Here is a tiny trained network, its code and every weight. The questions are about switching its units off for an input and a class, where a switched-off unit gives its printed mean instead of its output.

import numpy as np


def w(rows, s, z=0):
    codes = np.array(rows[::2]) - 128.0
    scale = np.full(codes.shape[1], s)
    scale[-1] = z or s
    return codes * scale


def f(y):
    return y / 2 * (1 + np.tanh(0.7978845608 * (y + 0.044715 * y**3)))


def log_softmax(a):
    a = a - a.max(-1, keepdims=True)
    return a - np.log(np.exp(a).sum(-1, keepdims=True))


def net(x, mask):
    res = np.array(x, float).reshape(1, 3) / 4 @ E
    y = f(res @ A[0][:, :-1].T + A[0][:, -1])
    res = res + np.where(mask, y, B[0][:, -1]) @ B[0][:, :-1]
    return log_softmax(res[-1] @ U[:, :-1].T + U[:, -1])


A, B = {}, {}
E = w([
[215,246,66,37,89],'x0',
[147,37,2,141,225],'x1',
[241,15,120,165,56],'x2',
],0.0085)
A[0] = w([
[193,82,57,180,69,82],'n0',
[222,90,161,157,34,221],'n1',
[38,171,100,65,184,71],'n2',
[136,99,10,144,228,72],'n3',
[86,87,14,130,142,111],'n4',
[209,187,102,110,157,50],'n5',
[150,169,85,159,104,1],'n6',
[191,50,97,242,48,118],'n7',
[85,99,203,165,183,130],'n8',
[194,59,146,98,110,72],'n9',
[28,149,98,87,214,37],'n10',
[199,189,61,82,99,90],'n11',
[83,24,196,170,122,134],'n12',
[127,182,230,152,79,184],'n13',
[79,174,105,135,139,35],'n14',
[89,71,171,182,168,29],'n15',
],0.012,0.0061)
B[0] = w([
[173,171,177,117,154,204],'n0',
[110,178,194,82,153,242],'n1',
[199,212,228,165,154,182],'n2',
[79,203,45,58,160,234],'n3',
[51,181,133,92,133,203],'n4',
[161,152,83,200,61,165],'n5',
[133,139,114,252,126,127],'n6',
[140,201,163,112,139,250],'n7',
[114,188,116,176,95,195],'n8',
[158,120,170,151,175,178],'n9',
[162,198,183,189,125,181],'n10',
[120,118,65,179,37,195],'n11',
[136,173,68,142,58,241],'n12',
[55,194,52,103,182,222],'n13',
[180,169,168,156,156,141],'n14',
[213,55,94,160,44,184],'n15',
],0.012,0.014)
U = w([
[240,229,206,173,200,72],'0',
[65,215,75,91,166,179],'1',
[235,163,54,207,30,203],'2',
[102,202,108,99,146,200],'3',
[104,105,143,78,220,2],'4',
[158,77,187,51,156,2],'5',
[165,52,114,104,245,2],'6',
[87,94,159,79,194,2],'7',
],0.012,0.0069)

Each question gives the input, the list of numbers given to net, and the class t.
The units are the neurons (one row each of A and B). Each row of codes is followed by its name. A weight is (code - 128) times the scale printed after its matrix; where a second scale follows, it is the last column's (A, B and U).
mask holds one flag per neuron, in row order. A switched-off neuron (its flag False) gives its mean, the last column of its row in B, instead of its output. The means were averaged over made-up inputs and are rounded, as every weight is.
A unit's drop is (log p(t) with every unit on - log p(t) with that unit switched off) / (log p(t) with every unit on - log p(t) with every unit switched off).
most important unit: the unit with the biggest drop
k most important neurons: the k neurons with the biggest drops, biggest first
drop when u is switched off: that unit's drop, to one decimal
input [1,-8,2], class 1: most important unit -> n13
input [7,-1,-6], class 2: 3 most important neurons -> n11; n5; n1
input [-5,6,7], class 0: 3 most important neurons -> n0; n7; n9
input [7,-2,7], class 0: 3 most important neurons -> n1; n0; n12
input [-8,-5,-7], class 2: 3 most important neurons -> n15; n12; n1
input [6,-8,5], class 1: 2 most important neurons -> n13; n1
input [-1,8,8], class 0: 3 most important neurons -> n0; n9; n7
input [-7,-8,4], class 1: 3 most important neurons -> n13; n1; n11
input [6,-7,1], class 1: 2 most important neurons -> n13; n15
input [-7,8,8], class 0: 4 most important neurons -> n0; n7; n9; n13
input [8,1,-6], class 2: 2 most important neurons -> n11; n5
input [-5,3,-1], class 2: 2 most important neurons -> n15; n13
input [7,-2,8], class 0: 2 most important neurons -> n1; n0
input [-8,-1,5], class 2: most important unit -> n12
input [8,8,8], class 0: drop when n5 is switched off -> 0.2
input [5,1,3], class 2: drop when n11 is switched off -> 0.8
input [-4,-1,-4], class 0: drop when n2 is switched off -> 0.5
